Here is a tiny trained network, its code and every weight. The questions are about switching its units off for an input and a class, where a switched-off unit gives its printed mean instead of its output.

import numpy as np


def w(rows, s, z=0):
    codes = np.array(rows[::2]) - 128.0
    scale = np.full(codes.shape[1], s)
    scale[-1] = z or s
    return codes * scale


def f(y):
    return np.maximum(y, 0)


def log_softmax(a):
    a = a - a.max(-1, keepdims=True)
    return a - np.log(np.exp(a).sum(-1, keepdims=True))


def net(x, mask):
    res = np.array(x, float).reshape(1, 4) / 4 @ E
    y = f(res @ A[0][:, :-1].T + A[0][:, -1])
    res = res + np.where(mask, y, B[0][:, -1]) @ B[0][:, :-1]
    return log_softmax(res[-1] @ U[:, :-1].T + U[:, -1])


A, B = {}, {}
E = w([
[81,184,226,137,194,83,216],'x0',
[98,165,87,109,97,143,173],'x1',
[56,81,139,181,1,41,142],'x2',
[204,242,124,204,72,74,69],'x3',
],0.0094)
A[0] = w([
[114,160,156,113,191,137,155,147],'n0',
[158,155,118,113,171,166,127,217],'n1',
[172,166,111,100,188,188,119,248],'n2',
[95,178,197,133,172,88,176,152],'n3',
[204,251,120,197,94,89,91,150],'n4',
[101,76,123,116,158,136,140,211],'n5',
[77,105,167,152,107,61,167,130],'n6',
[158,85,62,114,87,161,79,254],'n7',
[76,58,122,139,77,105,128,165],'n8',
[100,126,150,176,43,63,119,125],'n9',
],0.019,0.0068)
B[0] = w([
[152,167,119,138,178,109,169,179],'n0',
[142,181,122,79,132,98,156,184],'n1',
[95,157,162,54,79,92,113,210],'n2',
[102,152,205,173,158,136,161,205],'n3',
[126,179,147,139,144,128,2,252],'n4',
[115,145,115,101,91,127,188,180],'n5',
[55,73,139,157,108,133,127,200],'n6',
[162,80,52,71,113,102,98,210],'n7',
[167,90,134,120,182,195,130,198],'n8',
[188,117,106,211,83,109,151,219],'n9',
],0.03,0.026)
U = w([
[125,83,102,13,76,134,170,111],'0',
[124,146,170,101,190,94,222,83],'1',
[118,125,129,52,124,110,32,102],'2',
[124,196,224,99,223,180,83,121],'3',
[173,2,97,96,168,211,160,255],'4',
[53,39,170,160,155,190,183,125],'5',
[182,88,61,184,136,117,65,96],'6',
[97,107,196,217,106,137,87,72],'7',
],0.0086,0.0029)

Each question gives the input, the list of numbers given to net, and the class t.
The units are the neurons (one row each of A and B). Each row of codes is followed by its name. A weight is (code - 128) times the scale printed after its matrix; where a second scale follows, it is the last column's (A, B and U).
mask holds one flag per neuron, in row order. A switched-off neuron (its flag False) gives its mean, the last column of its row in B, instead of its output. The means were averaged over made-up inputs and are rounded, as every weight is.
A unit's drop is (log p(t) with every unit on - log p(t) with that unit switched off) / (log p(t) with every unit on - log p(t) with every unit switched off).
The circuit of an input: a set's keep is (log p(t) with only the set's units on - log p(t) with every unit switched off) / (log p(t) with every unit on - log p(t) with every unit switched off). Starting from all 10 units, units are removed one at a time, each time the one whose removal leaves the highest keep (on an exact tie, the one counted first), for as long as the keep stays at least 0.8.
circuit, biggest first: the units of the circuit, biggest drop first
unit that matters most: the unit with the biggest drop
top k neurons: the k neurons with the biggest drops, biggest first
drop when u is switched off: that unit's drop, to one decimal
input [0,7,7,5], class 6: top 3 neurons => n3, n9, n2
input [-8,6,5,-1], class 4: circuit, biggest first => n8
input [0,7,6,0], class 4: circuit, biggest first => n4, n8
input [-5,6,8,0], class 4: top 2 neurons => n8, n4
input [0,3,5,-4], class 4: top 2 neurons => n8, n3
input [5,3,1,-4], class 5: circuit, biggest first => n4, n6
input [1,-5,6,-8], class 5: top 2 neurons => n6, n7
input [0,0,-7,4], class 2: top 2 neurons => n2, n3
input [8,-4,3,0], class 5: top 2 neurons => n4, n6
input [-3,-6,6,-1], class 4: top 2 neurons => n4, n8
input [0,-5,5,-1], class 4: top 3 neurons => n4, n3, n8
input [-1,5,5,0], class 4: top 2 neurons => n4, n8
input [-8,-4,-6,-4], class 0: drop when n4 is switched off => 0.3
input [6,3,8,-3], class 5: drop when n5 is switched off => 0.0
input [-5,-6,2,-3], class 4: unit that matters most => n2
input [-6,-5,-3,-1], class 0: drop when n4 is switched off => 1.0
input [3,6,-7,0], class 1: drop when n4 is switched off => 1.3
